Each row has a name. Each piece below is followed by the name of the row it came from, unless a question asks for something else. Each question is about the rows just above it. Places in a row count from 0.

[132 123 175  98 102 160  49 110 105 106 161  77  83 148 146 167 111 184
 130 116  85 144 107 137 201  89 121  91 126 124  76 181 179  86 126 172
  74 166 131 149 126 139 116 100  97 133 103 139  70 101 162 162 125 157
 177  61 105 129 178 129  65] = Y
[165 115 123 155 166 126 110 190 149 143 131 109 149  97  71 110  92 113
 126 149 152  71 136  76 110 118 119 161  74  97 146  64 114 115 151 127
 111 146 150 124 121  96 104 135  98 154 119 151 118  91  78 128 151  93
 116 116 122 139 107 122 162] = H
[126 130 142 164 139 133 141 175 148 166 133 138 150  91  67  95  98  83
 112 153 158  86 143  80  85 132 123 175  98 103 160  49  89 133 151 116
 141 142 153 109 108 128  93 140 117 137 137 137 152 116 101 111 145 109
 105 133 123 128  79 129 154] = E
[172 107  96 134 158 160  85 152 117 120 157 108 100 142  79 133 119 144
 135 122 154 128 140 122 165 122 124 111  91 110  93 136 122 123 184 130
  67 132 118 112 131 114 108 132  85 157 116 141  87  94  93 149 162  90
 137  82 115 155 125 109 161] = B
[ 94 137 203 134 109 139 173 126 125 162 160 152  90 107  67 109  89  75
 110 125 115 154 148  89 103 125 113 157 149 136 135  88  78 147 118 132
 146 138 122  70  86 184  56 127 133 115 131 101 147 149 191  89 120 152
  99 121 116 103  66 157  82] = R
Move every entry of [105 106] by -1 step of 1.
[104 105]
[ 85 144 107 137] is in which row?
Y
Which row holds [126 125 162]?
R
The row with [132 123 175  98 103 160  49] is
E
Move every entry of [91] by -1 step of 1.
[90]
q: [136  76]
H
q: [166 131]
Y

[139 112 160 136 110 140 115 122  87 170]  G
[140 104 141 126  84 122 154 127  98 158]  A
[157 150 178 120 142  81 143  57 166  57]  C
[128 143 144 190 113 137  81  86 151 128]  X
[ 91 172 127 163  83 147 100 124 210  92]  J
[175 137 146 147 150 115  98 142 119  97]  U
[126  88 141  87 146 140 100  89 157 168]  T
[128 115 174 144 159  81  86 137 151 136]  Q
[ 95 158 118 147 116 160 175 102 134 137]  S
[ 85  99 144 172 140 120 167 168 163  82]  W
[148  72 118 153  84  89 125 150 142 127]  K
[128 115 174 144 159 120 163 167  82 168]  N
[120 167 168 163  82] begins in row and place
W, 5
q: [137  81  86 151]
X
q: [167 168 163]
W
q: [147 150 115  98 142 119]
U
Move every entry of [142] by -1 step of 1.
[141]
Which row holds [172 127 163  83 147 100]?
J
q: [146 140 100  89 157]
T

[176 151 120  65  50  77 156 214 174 127  88 188 115 123 100 103 128 183
 191 149 103 116 151 170 102  96  72 103 139 157 156 142 118]  P
[183 153 116  62  51  97 187 215 160 116  82 188 117 123  96 125 157 191
 175  96  99 139 160 148  84  91 106 144 145 165 155 132 105]  F
[153 156 138 112  71  45  60  98 156 192 206 188 156 100 123 103 128 133
 102 104 120 149 190 199 180 114 106  83 128 144 159 139  85]  Z
[153 158 137 109  70  46  63 102 162 194 204 188 148 111  97  86 102 110
 133 104 126 160 191 197 177 111 100  86 133 152 156 132  79]  M
[153 156 138 112  71  45  60  98 156 192 206 188 156 114  97  84 110 133
 102 104 120 149 190 199 180 114 106 167 186 160 131 117 105]  D
[148] with -1 step of 1 on every entry:
[147]
Where does [123 100 103 128] start? Give its row and place.
P, 13
Shift each entry of [183 153 116  62] by +1 times 1:
[184 154 117  63]
q: [199 180 114 106  83]
Z
Row and place where [110 133 102 104] starts:
D, 16
[157 191 175] with -1 step of 1 on every entry:
[156 190 174]
Row and place where [156 214 174 127] starts:
P, 6

[144 125  90 108 112 131 110] -> savog
[142 127  91 109 112 131 111] -> vaz
[144 127  91 109 112 131 111] -> Tuv
[144 125  91 109 113 132 113] -> Fuv
[143 153  94 108 116 114  94] -> Vanik
[144 127  91 108 115 117 112] -> pekeb
[144 127  90 109 112 131 111] -> mosi
[109 115 115 107 132 152  87] -> Sobar
[145 127  91 108 111 131 111] -> leg
[223 180 134  34  57 230 152] -> zuna
[143 153  94 109 117 115  96] -> rosad
[109 117 115] is in which row?
rosad
Where do [125  90 108 112 131] appear?
savog
Where does [117 115] start? Give its row and place.
rosad, 4
q: [144 127  91 109 112 131 111]
Tuv

[ 98 154 129  90 108 115 162 138 140 140 125 120 153 146 152 102 145  90
 136 155 118 118 130 155 140 176  97 124 137 115 138 102 138 156  97 136
 104 111 138 135 104 173 180  51 119 107]  vov
[111 126  81 137 146 121 144 128 136 160 108 132 155 137 117  80 122 143
 140 111 131 104 112 136 151 163 157 114 107 129 128 158 123 112  68 119
  96 165  93 123 132 126 101 160 120 127]  gimo
[153 131 110 185 148  62 119 151 110 132 164  76  80 131 149 155 127 128
 139 121 141  58 123 127 138 102 156 110 165  93 125 125 135 115 126 140
 140  97 166  71 114 111 172 150 139 138]  mupo
[179 161 186 144 122 138 125 111  84 128 142 113 155 172  91 131 149  92
 166 131 131 141 103 109 121 129 165 105 135 115 165 175 122 134 103 133
 154 115  80 130 127 156 149 132  96 126]  Gudar
[ 92 139  98 165 144 141  87  92 142 130 135 143 162 160  96 151  93 159
 135 157 128 160 151 130  86 138 115 114 111 127  98 147 158 128 129 160
 117 134 129 147 126 136 151 112 134 130]  Telir
[170 118 147 103 171 125 117 112 146 188 114 130 160 114 121  87 122 118
 121 113 111 131  97 120 142  99  90 148 111 148 122 160 145 121 115 172
 144  70 128 170 128 160  98 141 149 177]  gidot
[108 135 151 132 158 101 138 140 137 120 123 127 122 164 122 126 122 119
 165 132 158  91 150 143  60 137 138 145 164 133 140 134 152 104 128  80
 107 136 167 125  65 133 117 129 114 104]  Tavi
[ 95  84 117 154 148 151 113 120 169  78 127 182 110 156 150 164 147 104
  88 133 133 101 146  90 149  81 154 114 148 113 191 127 126  91 135 156
 145 128 126 167  79 134 171 126 158  79]  moz
[138 131 145 111  92 139  98 166 144 116 122 107 150  91 119 132 137 177
  50  98 114 121 103 148 134 135 103 112 167 155 136 124 155 103 123 134
 127 161 126 127  72 135 139 179 167 138]  sekes
[157 100 113 149 144 146  99 129  80 125 108 128 134  96 125 127  84 104
 146 148 102 153 166 125 121 111 115 115 155  79 139 124 125  61 111 111
 108 139 111  95 119 115 140 119 146 138]  foz
Shift each entry of [145 111] by -1 times 1:
[144 110]
q: [164  76  80]
mupo
Row and place where [ 92 139  98 166 144] starts:
sekes, 4
Move every entry of [113 149 144 146] by -1 step of 1.
[112 148 143 145]
Move every entry of [154] by -1 step of 1.
[153]
Shift each entry of [157] by -1 times 1:
[156]

[130  92 113 166 110] = pava
[ 91  98 140 139  89] = Gidog
[152 107 103 183 125] = kuvok
[111 107 132 132 107] = Fivo
[134 132 107 132 107] = lud
[167  62 110 103  91] = bebi
[131  47 110 163  74] = riki
[148  71 109 134  99] = Pemod
[138 119 131 110 126] = dok
[104 112 127 150 115] = pazi
[123  77 135 103  92] = Tiro
The row with [ 92 113 166 110] is
pava
Row and place where [107 132 132 107] starts:
Fivo, 1

[168 129  48  90  45  62 166] -> Fero
[168 129  48  90  45  62 152] -> Soz
[ 62 167  85  96 147  99 190] -> vurok
[ 86 126  68  74 190 147  99] -> sumum
[190] with -1 step of 1 on every entry:
[189]
[190 147  99] is in which row?
sumum
q: [ 62 166]
Fero

[ 46 163  58  48 179 107 139 143  76 196 100  82 151 136 150 219 128  82
 140 214 131  97] = fubi
[205  30 226 154 227 216 164  77  95 228 104 149  65 228 117 214 212 186
 129  55  42 195] = Rar
[ 88  76 211 151 210 212 137  90  43 231  52 100  71  38 181  41  75 204
 178  38  47 109] = kidib
[168  37  61 130  84 150  81 146 187 190  70 213 180  36 178 207 155 127
 149 123 191 113] = bigi
[190  30  54 169 104 132 137  73  99  77  90 124 111  43 103 202 200 138
  32 114 131 129] = duru
The row with [180  36 178 207] is
bigi
Shift each entry of [227] by -1 times 1:
[226]

[107 144 129 140 123 152 127 130 125 128 108 151 138 141 137 154 126 133
 142  90 118 131 117 145 129 129 130 137 102 111 127 145 132 128 124 134
 133 129 157] -> gelet
[107 144 129 140 123 152 127 130 125 128 108 151 138 141 137 154 126 133
 142  90 118 131 117 145 129 129 130 137 102 123 148 121 138 146 141 146
 126 140 123] -> nom
[121 142 121 127 123 115 124 131 169  85 138 120 151  61 105 111 124 126
 145 112 128 113 131 132 134 161  30 139 123 102 124 117 121 132 114 149
 143 122 145] -> geb
[135 128 133 118 125 130 150  98 137 135 130 126 131 175 114 115 138 135
 134 135 121 106 103 140 119 115 106 127 143 120 116 102 131 144 121 136
 135 124 124] -> Fis
q: [107 144 129 140 123 152 127 130 125 128 108 151 138 141 137 154 126 133
 142  90 118 131 117 145 129 129 130 137 102 111 127 145 132 128 124 134
 133 129 157]
gelet
Shift each entry of [143] by -1 times 1:
[142]

[ 69 126  91 160  53] -> nal
[127 115  88  77 183] -> bobi
[126  69 115 216  92] -> regid
[127 156 105 118 128] -> buv
q: [126  69 115]
regid
[88 77] begins in row and place
bobi, 2
[88] with +1 step of 1 on every entry:
[89]
q: [ 69 126]
nal
Shift each entry of [126] by +1 times 1:
[127]

[143 177 180 144]  Fule
[177 143 167 136]  vasa
[191 148 176 138]  dofi
[175 141 167 136]  kugu
[191 148 176 141]  tef
[143 177] is in which row?
Fule
q: [176 141]
tef
Row and place where [177 143] starts:
vasa, 0
[180 144] begins in row and place
Fule, 2
q: [191 148 176 138]
dofi
[175 141] begins in row and place
kugu, 0
q: [177 143 167 136]
vasa

[ 89 111  55 124] = sotum
[176  74 160 155] = rol
[112 110  73 119] = Leron
[ 78 151  62  87] = rog
[104 158 162 104] = kaz
[167  94 195 121] = Zap
[187 168  89 179] = kovol
[123 188 209 103] = bagu
[113  51  69 114] = Sive
[151  78 132 167] = niro
[ 47 123  61  45] = nume
[ 60 144 165  64] = digol
Move every entry of [74] by +1 step of 1.
[75]
Where does [111  55 124] start? Give its row and place.
sotum, 1
Row and place where [ 78 151] starts:
rog, 0
[160] with +1 step of 1 on every entry:
[161]
Which row holds [104 158]?
kaz

[122  94 105  88 184  88 116 149 141 165 203 105 102 122 105  97 109 116
 149 106 102 141 125 157  97  92  99  71 112 100  76  97 142 104 166  94
 130 116 101 147 115 109 128] -> zuz
[187  98 120 179 139  88 116 149 141 165 203 105 102 122 105  97 109 116
 149 106 102 174 133 163  90 119  94 111 138 119 113 106 167  90 178 118
 161 159 106 185  94 111 141] -> verig
[131 122 129 130 169 100 148 135 157 167 188 121 103 127 112 112  97 123
 165 104 101 161 119 160 113 144 122 144 133 133 157 120 173 117 175 124
 161 165 102 165 113 131 145] -> pegiz
[131 156 162 187  98 120 182 139 171 101 109 128 115 152 148 161 162 161
 160 173 143 132 101  99 134 186 139 205 136 170 169 162 136 137 124 153
 132 172 152  99 119 144 110] -> gik
[ 94 122 105  96 131 117 108 106 113 134 137 118 119 116 103 116 122 114
 103 120 110 124 128 135 106 110 117 107 111 107  93 114 128  91 115 109
 109 126 119 121 102 104 120] -> Bafan
[121 103] with +1 step of 1 on every entry:
[122 104]
q: [187  98 120 179 139  88 116 149 141 165 203 105 102 122 105  97 109 116
 149 106 102 174 133 163  90 119  94 111 138 119 113 106 167  90 178 118
 161 159 106 185  94 111 141]
verig
Shift each entry of [105] by -1 times 1:
[104]
q: [187  98 120 182 139]
gik
q: [169 162 136 137 124 153 132 172 152]
gik
Move every entry of [152  99 119] by -1 step of 1.
[151  98 118]
q: [122  94 105  88 184  88 116 149 141 165 203 105 102 122 105  97 109 116
 149 106 102 141 125 157  97  92  99  71 112 100  76  97 142 104 166  94
 130 116 101 147 115 109 128]
zuz

[122 125 146 143 121 126 119 129 143 122 131 140 121 142 116 129 126 115
 118 121 126 146 119 138 109 133 201]  tefo
[122 125 126 121 146 143 116 129 120 120 131 117 142 131 118 129 120 121
 129 118 120 145 140 126 125 126 131]  zota
[136 142 126 141 125 126 116 129 120 120 131 117 142 131 118 129 120 121
 129 118 120 145 140 126 125 126 125]  Lamu
[122 125 146 143 121 126 119 129 143 122 131 140 121 142 116 129 126 115
 118 121 126 146 119 138 109 136 124]  tifeb
Move every entry of [143 122] by +1 step of 1.
[144 123]
Shift each entry of [129 120] by -1 times 1:
[128 119]
q: [122 125 146 143 121 126 119 129 143 122 131 140 121 142 116 129 126 115
 118 121 126 146 119 138 109 136 124]
tifeb
[121] with +1 step of 1 on every entry:
[122]
[122 125 146 143 121 126 119 129 143 122 131 140 121 142 116 129 126 115
 118 121 126 146 119 138 109 133 201] is in which row?
tefo

[151 225  72 212]  Tepu
[203 151 227  71]  sufem
[117  94 106 137]  Tamot
Where does [151 225  72] start? Give its row and place.
Tepu, 0
[203 151] begins in row and place
sufem, 0
Where does [151 227] start? Give its row and place.
sufem, 1
[225  72] begins in row and place
Tepu, 1

[132 140 115 105 145 136 127 135 139  91 124 133 132 116 134 156 150 115
 122 138 137 127 123 130 139 128  68 125]  temeg
[125 140 139 117 133 136 125 125 113 129 129 110 117 123 150 126  98 109
 105 116  88 133 116 118 126 138 149 136]  neki
[124  89 137 139 121 160 130 122 129 135 129 129 125 131 109 148 118 114
 133 135 186 131 135 151 124 129 111 150]  lom
[119 179 125  90 125 121 130 130 115 135 127 115 130 130 122 120 135 131
 128 136 185 130 120 124 131 129 143 123]  Sugo
[117 138 115 162 146 131 128 122 122  91 119 110 130 123 139  85 128 146
 130 122  79 132 141 109 108 122 111 124]  logig
[136 146 130 140 132 139 128 128 136 134 149 133 134 132 150 156 116 123
 134 128 103 127 162 140 126 126 153 131]  Limu
[131 152 129 123 128 160 123 115 144 180 122 123 123 120 105 129 133 132
 128 146 153 126 124 142 131 125 105 120]  muful
[124  89 116 141 134 130 123 136 134 143 117 120 133 129 129 145 116 117
 129 121 206 125  88 104 118 125 197 131]  Repa
[128 113 126 120 132 153 128 117 145 146 131 137 140 130 105 130 136 111
 125 118 167 124 149 124 123 131 176 151]  nali
[127 176 111 146 128 155 128 124 138 115 124 107 125 141 161 130 130 141
 133 112 108 134 137  97 121 131 117 114]  lukem
Where does [128 160 123 115] start? Give its row and place.
muful, 4
Row and place where [133 134 132 150 156 116] starts:
Limu, 11

[136 138  83 132  93 166] = rubek
[188 182 132  83 166  93] = Kinul
[153 169 134 141 111 111] = tudi
[146 151 140 125 113 159] = difu
[100  89 125 157 129 144] = Dafe
[ 85 152 188  93 166  80] = mut
[154 171 158  80 166  93] = fesi
[114 139 202 113 115 131] = pefem
The row with [182 132  83 166  93] is
Kinul
The row with [ 80 166  93] is
fesi
[83] with +1 step of 1 on every entry:
[84]
Where does [132  83 166  93] start? Give its row and place.
Kinul, 2
Where does [153 169 134] start? Give its row and place.
tudi, 0
Row and place where [169 134 141 111 111] starts:
tudi, 1

